Below are the code and all the weights of a small trained network. Each question names an input and a class and asks about switching units off, where a switched-off unit gives its printed mean instead of its output.

import numpy as np


def w(rows, s, z=0):
    codes = np.array(rows[::2]) - 128.0
    scale = np.full(codes.shape[1], s)
    scale[-1] = z or s
    return codes * scale


def norm(h):
    return h / np.sqrt((h * h).mean(-1, keepdims=True) + 1e-5)


def f(y):
    return np.maximum(y, 0)


def log_softmax(a):
    a = a - a.max(-1, keepdims=True)
    return a - np.log(np.exp(a).sum(-1, keepdims=True))


def net(x, mask):
    res = np.array(x, float).reshape(1, 4) / 4 @ E
    u = 0
    for l in range(2):
        y = f(norm(res) @ A[l][:, :-1].T + A[l][:, -1])
        res = res + np.where(mask[u : u + 5], y, B[l][:, -1]) @ B[l][:, :-1]
        u += 5
    return log_softmax(norm(res)[-1] @ U[:, :-1].T + U[:, -1])


A, B = {}, {}
E = w([
[128,128,128,126,126,129,127,128,129],'x0',
[141,247,152,150,223,156,97,90,152],'x1',
[125,130,131,130,128,128,131,141,130],'x2',
[159,105,194,135,140,136,85,147,2],'x3',
],0.0066)
A[0] = w([
[118,161,83,134,135,124,136,102,249,38],'0.n0',
[134,152,119,135,153,136,109,91,130,4],'0.n1',
[115,97,88,116,97,123,155,136,251,98],'0.n2',
[152,137,118,158,131,101,209,181,138,71],'0.n3',
[120,102,78,142,87,131,113,57,184,95],'0.n4',
],0.014,0.0026)
B[0] = w([
[216,40,122,142,162,153,254,119,133,237],'0.n0',
[107,123,172,148,126,111,102,158,109,160],'0.n1',
[68,198,137,112,108,113,8,122,113,254],'0.n2',
[77,131,126,135,107,121,132,157,143,155],'0.n3',
[50,157,122,125,90,113,106,191,139,198],'0.n4',
],0.01,0.013)
A[1] = w([
[194,75,84,126,156,152,250,118,173,58],'1.n0',
[125,178,78,81,125,114,45,41,133,2],'1.n1',
[148,232,138,125,198,150,97,96,131,116],'1.n2',
[164,18,97,119,65,107,162,109,92,34],'1.n3',
[152,118,99,135,135,186,166,119,172,62],'1.n4',
],0.017,0.00097)
B[1] = w([
[113,154,107,106,200,4,197,59,139,247],'1.n0',
[88,120,90,110,117,119,177,166,164,180],'1.n1',
[101,126,173,203,165,174,63,112,150,195],'1.n2',
[187,121,154,86,118,129,134,181,81,251],'1.n3',
[118,142,151,129,155,69,116,104,89,177],'1.n4',
],0.016,0.012)
U = w([
[2,151,61,102,46,113,99,200,187,175],'0',
[184,123,94,139,117,188,160,90,156,30],'1',
[139,148,102,126,212,15,212,36,143,207],'2',
[185,116,72,123,105,224,164,50,149,15],'3',
[173,103,66,128,103,175,129,84,152,39],'4',
[248,84,159,66,78,160,127,212,30,197],'5',
[183,103,82,165,61,168,161,68,161,2],'6',
[118,132,192,241,184,211,34,93,140,191],'7',
],0.0092,0.005)

Each question gives the input, the list of numbers given to net, and the class t.
The units are the neurons (one row each of A and B). Each row of codes is followed by its name. A weight is (code - 128) times the scale printed after its matrix; where a second scale follows, it is the last column's (A, B and U).
mask holds one flag per neuron, layer by layer. A switched-off neuron (its flag False) gives its mean, the last column of its row in B, instead of its output. The means were averaged over made-up inputs and are rounded, as every weight is.
A unit's drop is (log p(t) with every unit on - log p(t) with that unit switched off) / (log p(t) with every unit on - log p(t) with every unit switched off).
The circuit of an input: a set's keep is (log p(t) with only the set's units on - log p(t) with every unit switched off) / (log p(t) with every unit on - log p(t) with every unit switched off). Starting from all 10 units, units are removed one at a time, each time the one whose removal leaves the highest keep (on an exact tie, the one counted first), for as long as the keep stays at least 0.8.
circuit, biggest first: the units of the circuit, biggest drop first
most important unit: the unit with the biggest drop
top k neurons: the k neurons with the biggest drops, biggest first
drop when u is switched off: that unit's drop, to one decimal
input [0,0,1,1], class 5: most important unit -> 0.n2
input [-1,0,-5,8], class 5: circuit, biggest first -> (0.n2 0.n0 1.n0)
input [-2,0,1,7], class 5: circuit, biggest first -> (0.n2 0.n0 1.n0)
input [8,8,-6,1], class 7: top 2 neurons -> (0.n0 1.n2)
input [-1,0,4,-6], class 0: top 3 neurons -> (0.n2 0.n4 1.n0)
input [1,-7,0,5], class 5: top 2 neurons -> (0.n0 0.n2)
input [-2,0,-6,-1], class 0: top 2 neurons -> (0.n4 0.n2)
input [7,-3,-7,7], class 5: top 2 neurons -> (0.n2 0.n0)
input [-4,-3,-2,-8], class 0: top 2 neurons -> (0.n2 1.n0)
input [-5,0,-3,1], class 5: top 3 neurons -> (0.n2 0.n0 0.n4)
input [4,-2,-6,0], class 0: top 2 neurons -> (0.n0 1.n0)
input [2,6,2,1], class 7: top 2 neurons -> (0.n0 0.n1)
input [-4,3,4,4], class 7: drop when 0.n0 is switched off -> 1.8
input [-8,-3,-7,3], class 5: drop when 0.n0 is switched off -> 1.3
input [-7,-7,-7,-3], class 0: drop when 1.n0 is switched off -> 0.0
input [-5,-7,-3,-8], class 0: drop when 0.n2 is switched off -> 1.1
input [3,-6,1,-1], class 0: most important unit -> 0.n0
